Below is a small trained network, with its code and all its weights. Each question gives an input and a class and asks what happens when units are switched off, that is, made to give their printed mean instead of their output.

import numpy as np


def w(rows, s, z=0):
    codes = np.array(rows[::2]) - 128.0
    scale = np.full(codes.shape[1], s)
    scale[-1] = z or s
    return codes * scale


def f(y):
    return np.maximum(y, 0)


def log_softmax(a):
    a = a - a.max(-1, keepdims=True)
    return a - np.log(np.exp(a).sum(-1, keepdims=True))


def net(x, mask):
    res = np.array(x, float).reshape(1, 7) / 4 @ E
    y = f(res @ A[0][:, :-1].T + A[0][:, -1])
    res = res + np.where(mask, y, B[0][:, -1]) @ B[0][:, :-1]
    return log_softmax(res[-1] @ U[:, :-1].T + U[:, -1])


A, B = {}, {}
E = w([
[112,66,128,86,173,87,96,98,227,149,146,245],'x0',
[116,108,219,160,139,160,162,71,117,110,84,122],'x1',
[141,155,95,126,104,137,117,179,229,156,142,180],'x2',
[132,89,108,139,90,117,142,126,80,130,113,74],'x3',
[136,2,104,140,45,70,154,112,135,160,89,109],'x4',
[102,57,92,61,200,59,79,79,85,119,173,162],'x5',
[166,158,20,137,27,110,127,238,149,165,142,90],'x6',
],0.0078)
A[0] = w([
[123,136,145,138,119,145,129,135,110,125,129,101,96],'n0',
[135,112,42,138,6,124,128,215,160,136,130,79,17],'n1',
[122,66,161,121,114,117,129,86,131,125,129,113,86],'n2',
[129,180,196,148,75,174,136,127,62,126,125,33,46],'n3',
[134,130,120,129,122,136,126,122,138,128,127,122,62],'n4',
[126,159,194,138,96,167,129,146,240,123,129,170,77],'n5',
[127,122,147,147,100,151,139,157,129,132,114,140,3],'n6',
[124,2,184,134,110,123,128,75,114,129,127,127,45],'n7',
],0.022,0.0024)
B[0] = w([
[120,150,150,136,134,136,131,128,113,114,128,104,152],'n0',
[126,109,3,135,63,142,136,146,153,187,128,81,254],'n1',
[136,49,149,122,118,104,123,119,119,133,124,118,165],'n2',
[132,197,213,123,123,117,129,163,100,43,114,53,220],'n3',
[119,127,131,131,129,138,126,130,123,129,136,124,132],'n4',
[131,173,196,140,132,128,136,134,186,194,117,195,177],'n5',
[119,143,107,91,146,111,97,126,99,109,159,108,148],'n6',
[127,9,138,138,125,143,139,76,107,104,110,127,192],'n7',
],0.018,0.034)
U = w([
[81,167,35,33,254,109,20,111,58,99,245,184,255],'0',
[134,149,167,160,134,144,134,121,180,187,101,207,41],'1',
[136,164,167,153,94,141,147,152,89,79,77,74,101],'2',
[133,132,31,146,50,155,138,163,139,173,113,101,90],'3',
[128,29,146,148,113,121,142,62,100,120,78,141,161],'4',
],0.0074,0.0016)

Each question gives the input, the list of numbers given to net, and the class t.
The units are the neurons (one row each of A and B). Each row of codes is followed by its name. A weight is (code - 128) times the scale printed after its matrix; where a second scale follows, it is the last column's (A, B and U).
mask holds one flag per neuron, in row order. A switched-off neuron (its flag False) gives its mean, the last column of its row in B, instead of its output. The means were averaged over made-up inputs and are rounded, as every weight is.
A unit's drop is (log p(t) with every unit on - log p(t) with that unit switched off) / (log p(t) with every unit on - log p(t) with every unit switched off).
The circuit of an input: a set's keep is (log p(t) with only the set's units on - log p(t) with every unit switched off) / (log p(t) with every unit on - log p(t) with every unit switched off). Starting from all 8 units, units are removed one at a time, each time the one whose removal leaves the highest keep (on an exact tie, the one counted first), for as long as the keep stays at least 0.8.
circuit, biggest first: the units of the circuit, biggest drop first
k most important neurons: the k neurons with the biggest drops, biggest first
drop of u: that unit's drop, to one decimal
input [-3,5,-6,8,0,0,7], class 2: circuit, biggest first => (n3)
input [4,6,-3,3,-8,1,-4], class 4: 2 most important neurons => (n3; n1)
input [-3,-2,-8,-2,-2,-4,7], class 2: 2 most important neurons => (n3; n0)
input [3,8,6,-3,-2,8,2], class 1: 2 most important neurons => (n1; n5)
input [4,2,-6,0,-5,4,6], class 0: 2 most important neurons => (n1; n3)
input [1,6,8,4,3,-1,0], class 1: 2 most important neurons => (n5; n1)
input [2,-6,8,6,2,3,-7], class 4: drop of n1 => 0.7
input [3,-5,7,-8,0,3,1], class 1: drop of n5 => 0.1
input [-7,-7,-3,6,-7,4,2], class 2: drop of n3 => 0.6
input [-4,3,-2,-7,-5,7,-2], class 0: 4 most important neurons => (n1; n3; n7; n5)
